Below is a small trained network, with its code and all its weights. Each question gives an input and a target symbol and asks what happens when units are switched off, that is, made to give their printed mean instead of their output.

import numpy as np


def w(rows, s, z=0):
    codes = np.array(rows[::2]) - 128.0
    scale = np.full(codes.shape[1], s)
    scale[-1] = z or s
    return codes * scale


def norm(h):
    return h / np.sqrt((h * h).mean(-1, keepdims=True) + 1e-5)


def f(y):
    return y / 2 * (1 + np.tanh(0.7978845608 * (y + 0.044715 * y**3)))


def softmax(a):
    e = np.exp(a - a.max(-1, keepdims=True))
    return e / e.sum(-1, keepdims=True)


def log_softmax(a):
    a = a - a.max(-1, keepdims=True)
    return a - np.log(np.exp(a).sum(-1, keepdims=True))


def net(x, mask):
    ids = ['ΔΘΦβζηλξστω'.index(c) for c in x.split()]
    T = len(ids)
    res = E[ids] + P[:T]
    u = 0
    for l in range(2):
        r = norm(res)
        for j in range(3):
            rows = slice(3 * j, 3 * j + 3)
            q, k, v = (r @ M[l][rows].T for M in (Q, K, V))
            z = softmax(np.where(np.tri(T) > 0, q @ k.T / 3**0.5, -1e9)) @ v
            o = O[l][rows]
            res = res + np.where(mask[u + j], z, o[:, -1]) @ o[:, :-1]
        u += 3
        y = f(norm(res) @ A[l][:, :-1].T + A[l][:, -1])
        res = res + np.where(mask[u : u + 16], y, B[l][:, -1]) @ B[l][:, :-1]
        u += 16
    return log_softmax(norm(res)[-1] @ U[:, :-1].T + U[:, -1])


Q, K, V, O, A, B = {}, {}, {}, {}, {}, {}
E = w([
[217,145,170,161],'Δ',
[204,137,154,112],'Θ',
[101,103,78,80],'Φ',
[108,79,102,109],'β',
[153,51,143,104],'ζ',
[101,65,90,110],'η',
[94,69,66,88],'λ',
[231,142,94,136],'ξ',
[193,24,163,10],'σ',
[201,25,167,7],'τ',
[140,86,254,157],'ω',
],0.0082)
P = w([
[133,146,132,140],'0',
[74,107,97,147],'1',
[124,129,162,92],'2',
[126,81,131,188],'3',
[149,153,107,131],'4',
[107,149,151,86],'5',
[145,4,91,173],'6',
[132,122,82,89],'7',
],0.021)
Q[0] = w([
[93,166,140,117],'0.h0',
[85,189,132,132],'0.h0',
[7,187,246,60],'0.h0',
[88,59,122,103],'0.h1',
[46,165,234,105],'0.h1',
[148,151,75,50],'0.h1',
[94,27,214,181],'0.h2',
[102,116,202,116],'0.h2',
[151,76,115,102],'0.h2',
],0.02)
K[0] = w([
[143,111,108,164],'0.h0',
[150,128,124,156],'0.h0',
[181,4,53,225],'0.h0',
[92,95,109,77],'0.h1',
[94,238,167,93],'0.h1',
[198,139,57,86],'0.h1',
[81,231,189,65],'0.h2',
[117,205,96,105],'0.h2',
[151,111,128,57],'0.h2',
],0.02)
V[0] = w([
[84,248,200,137],'0.h0',
[231,183,88,155],'0.h0',
[45,75,171,225],'0.h0',
[111,201,176,53],'0.h1',
[113,184,97,178],'0.h1',
[134,129,68,96],'0.h1',
[105,192,184,39],'0.h2',
[123,89,135,100],'0.h2',
[48,157,201,163],'0.h2',
],0.017)
O[0] = w([
[29,197,179,139,74],'0.h0',
[72,98,95,4,107],'0.h0',
[156,69,236,137,29],'0.h0',
[201,186,191,81,2],'0.h1',
[86,137,156,85,74],'0.h1',
[166,90,176,148,169],'0.h1',
[129,249,99,90,97],'0.h2',
[166,136,143,102,169],'0.h2',
[111,174,191,132,41],'0.h2',
],0.015,0.009)
A[0] = w([
[120,91,119,94,125],'0.n0',
[157,98,151,62,118],'0.n1',
[141,153,117,133,74],'0.n2',
[136,103,84,170,62],'0.n3',
[53,99,198,108,108],'0.n4',
[61,177,154,122,38],'0.n5',
[40,122,117,212,32],'0.n6',
[141,60,193,170,57],'0.n7',
[208,143,214,36,40],'0.n8',
[115,113,115,108,148],'0.n9',
[140,159,145,164,86],'0.n10',
[68,164,197,248,2],'0.n11',
[166,224,128,103,154],'0.n12',
[132,134,58,106,65],'0.n13',
[17,142,197,92,92],'0.n14',
[147,151,142,158,109],'0.n15',
],0.017,0.0026)
B[0] = w([
[188,112,152,151,171],'0.n0',
[126,180,189,155,175],'0.n1',
[111,108,124,106,130],'0.n2',
[215,103,81,137,236],'0.n3',
[193,84,84,115,132],'0.n4',
[134,161,212,184,140],'0.n5',
[194,140,208,84,255],'0.n6',
[186,161,141,26,227],'0.n7',
[140,218,214,254,220],'0.n8',
[158,140,148,154,158],'0.n9',
[90,104,92,121,134],'0.n10',
[106,18,181,80,174],'0.n11',
[82,41,176,28,179],'0.n12',
[151,113,111,73,229],'0.n13',
[241,127,121,196,142],'0.n14',
[88,117,94,130,138],'0.n15',
],0.026,0.0065)
Q[1] = w([
[172,151,129,153],'1.h0',
[132,128,81,2],'1.h0',
[154,116,104,105],'1.h0',
[125,43,115,148],'1.h1',
[100,107,119,207],'1.h1',
[125,146,145,171],'1.h1',
[140,73,78,111],'1.h2',
[143,112,97,117],'1.h2',
[69,141,166,97],'1.h2',
],0.029)
K[1] = w([
[160,132,200,90],'1.h0',
[3,210,70,224],'1.h0',
[107,131,152,170],'1.h0',
[189,13,84,171],'1.h1',
[204,38,195,160],'1.h1',
[90,105,208,117],'1.h1',
[102,55,234,156],'1.h2',
[138,124,169,125],'1.h2',
[23,163,94,88],'1.h2',
],0.018)
V[1] = w([
[101,144,99,167],'1.h0',
[185,75,104,86],'1.h0',
[103,117,15,194],'1.h0',
[79,116,202,150],'1.h1',
[13,131,71,225],'1.h1',
[120,80,47,121],'1.h1',
[70,138,78,157],'1.h2',
[140,124,145,116],'1.h2',
[115,62,179,245],'1.h2',
],0.011)
O[1] = w([
[150,94,158,124,84],'1.h0',
[51,199,119,188,221],'1.h0',
[94,101,210,175,96],'1.h0',
[156,94,56,157,14],'1.h1',
[218,27,122,73,1],'1.h1',
[88,153,147,48,222],'1.h1',
[166,128,69,134,20],'1.h2',
[122,138,159,140,155],'1.h2',
[85,60,62,2,122],'1.h2',
],0.01,0.0072)
A[1] = w([
[175,153,124,152,2],'1.n0',
[142,25,123,130,78],'1.n1',
[104,129,180,226,121],'1.n2',
[145,145,128,113,129],'1.n3',
[119,85,95,159,69],'1.n4',
[70,91,230,56,22],'1.n5',
[105,4,178,148,87],'1.n6',
[169,89,191,135,88],'1.n7',
[89,187,149,140,12],'1.n8',
[98,82,112,170,83],'1.n9',
[142,149,148,69,97],'1.n10',
[56,26,135,206,49],'1.n11',
[106,123,154,130,134],'1.n12',
[137,111,117,212,178],'1.n13',
[104,54,72,139,93],'1.n14',
[143,89,176,124,112],'1.n15',
],0.02,0.0044)
B[1] = w([
[89,120,121,84,155],'1.n0',
[200,113,105,225,255],'1.n1',
[23,185,169,228,196],'1.n2',
[124,100,120,135,148],'1.n3',
[202,117,123,125,154],'1.n4',
[247,9,164,53,189],'1.n5',
[4,134,18,81,233],'1.n6',
[92,199,150,72,229],'1.n7',
[180,147,196,74,143],'1.n8',
[142,93,130,131,135],'1.n9',
[143,91,150,180,176],'1.n10',
[13,41,69,172,164],'1.n11',
[166,152,108,117,129],'1.n12',
[125,89,162,197,174],'1.n13',
[133,157,212,153,228],'1.n14',
[117,156,113,90,188],'1.n15',
],0.031,0.008)
U = w([
[77,198,200,219,254],'Δ',
[161,236,200,63,226],'Θ',
[172,28,249,50,189],'Φ',
[96,102,142,98,89],'β',
[209,115,121,193,69],'ζ',
[32,54,73,229,177],'η',
[242,121,112,219,64],'λ',
[18,234,65,46,132],'ξ',
[168,183,70,109,53],'σ',
[178,193,56,92,70],'τ',
[2,67,224,103,86],'ω',
],0.0081,0.0033)

Each question gives the input, a string of symbols that net reads in full, and the target symbol t.
The units are the heads (3 rows each of Q, K, V and O) and the neurons (one row each of A and B). Each row of codes is followed by its name. A weight is (code - 128) times the scale printed after its matrix; where a second scale follows, it is the last column's (O, A, B and U).
mask holds one flag per unit, layer by layer, with each layer's heads first. A switched-off unit (its flag False) gives its mean, the last column of its rows in O or B, instead of its output. The means were averaged over made-up inputs and are rounded, as every weight is.
A unit's drop is (log p(t) with every unit on - log p(t) with that unit switched off) / (log p(t) with every unit on - log p(t) with every unit switched off).
The circuit of an input: a set's keep is (log p(t) with only the set's units on - log p(t) with every unit switched off) / (log p(t) with every unit on - log p(t) with every unit switched off). Starting from the 12 units with the biggest drops (on a tie, the unit counted first), units are removed one at a time, each time the one whose removal leaves the highest keep (on an exact tie, the one counted first), for as long as the keep stays at least 0.8.
circuit, biggest first: the units of the circuit, biggest drop first
top k neurons: the k neurons with the biggest drops, biggest first
k most important neurons of layer l: the k neurons of layer l with the biggest drops, biggest first
which heads matter: for each layer, one digit per head in row order, 1 if its drop is at least 0.15 and else 0, layers parted by /
input Θ ξ ξ ω λ, target Φ: circuit, biggest first -> [1.n5 0.h2]
input Φ ξ ω λ ξ, target Φ: circuit, biggest first -> [0.h0 0.n11]
input Φ Θ β σ Δ ξ λ Θ, target η: which heads matter -> 111 / 100
input λ ξ Φ Θ Φ ξ ω, target ξ: circuit, biggest first -> [0.h2 1.n1]
input Θ σ ξ τ ξ ξ λ, target ξ: which heads matter -> 100 / 000
input Φ λ ξ ξ η ξ, target Φ: circuit, biggest first -> [0.n7 0.h2]
input ξ Δ ω ξ, target ω: circuit, biggest first -> [0.h0 0.n11 1.n6]
input λ ξ Θ ξ Θ, target η: which heads matter -> 111 / 000
input Φ ξ σ, target Δ: circuit, biggest first -> [0.n8 0.h1]
input Φ λ ξ β ω, target Φ: circuit, biggest first -> [0.h1 1.n5 0.n12]
input ξ ξ ξ ζ η Φ β, target Φ: top 3 neurons -> [0.n8 0.n6 0.n11]
input Θ Φ Θ τ, target Θ: circuit, biggest first -> [0.h2]
input ξ ω ζ ω Φ Φ ω Θ, target Φ: circuit, biggest first -> [0.h0 0.n11 1.n5]
input Φ η ξ Φ β Φ Φ, target Φ: which heads matter -> 101 / 000
input ω η ξ ξ ζ, target η: which heads matter -> 101 / 000
input Φ ξ ξ ξ, target ξ: circuit, biggest first -> [0.h0]
input ξ Θ η τ, target η: 2 most important neurons of layer 0 -> [0.n11 0.n7]
input ξ ξ λ ξ Δ, target η: circuit, biggest first -> [0.h2 1.n6]
input ξ λ Δ ω ξ Θ ζ, target Θ: top 2 neurons -> [0.n6 0.n8]
input ω Φ ξ ξ ω Δ ξ η, target η: which heads matter -> 111 / 000
input ζ ω τ, target Δ: which heads matter -> 100 / 000
input ξ Θ λ Φ τ Φ ξ Δ, target η: which heads matter -> 110 / 000
input Θ Θ Φ η, target Φ: which heads matter -> 101 / 000
input Φ σ ξ ζ, target ξ: which heads matter -> 101 / 000
input ξ Φ ξ Φ Φ ζ ξ ξ, target η: 2 most important neurons of layer 1 -> [1.n6 1.n11]
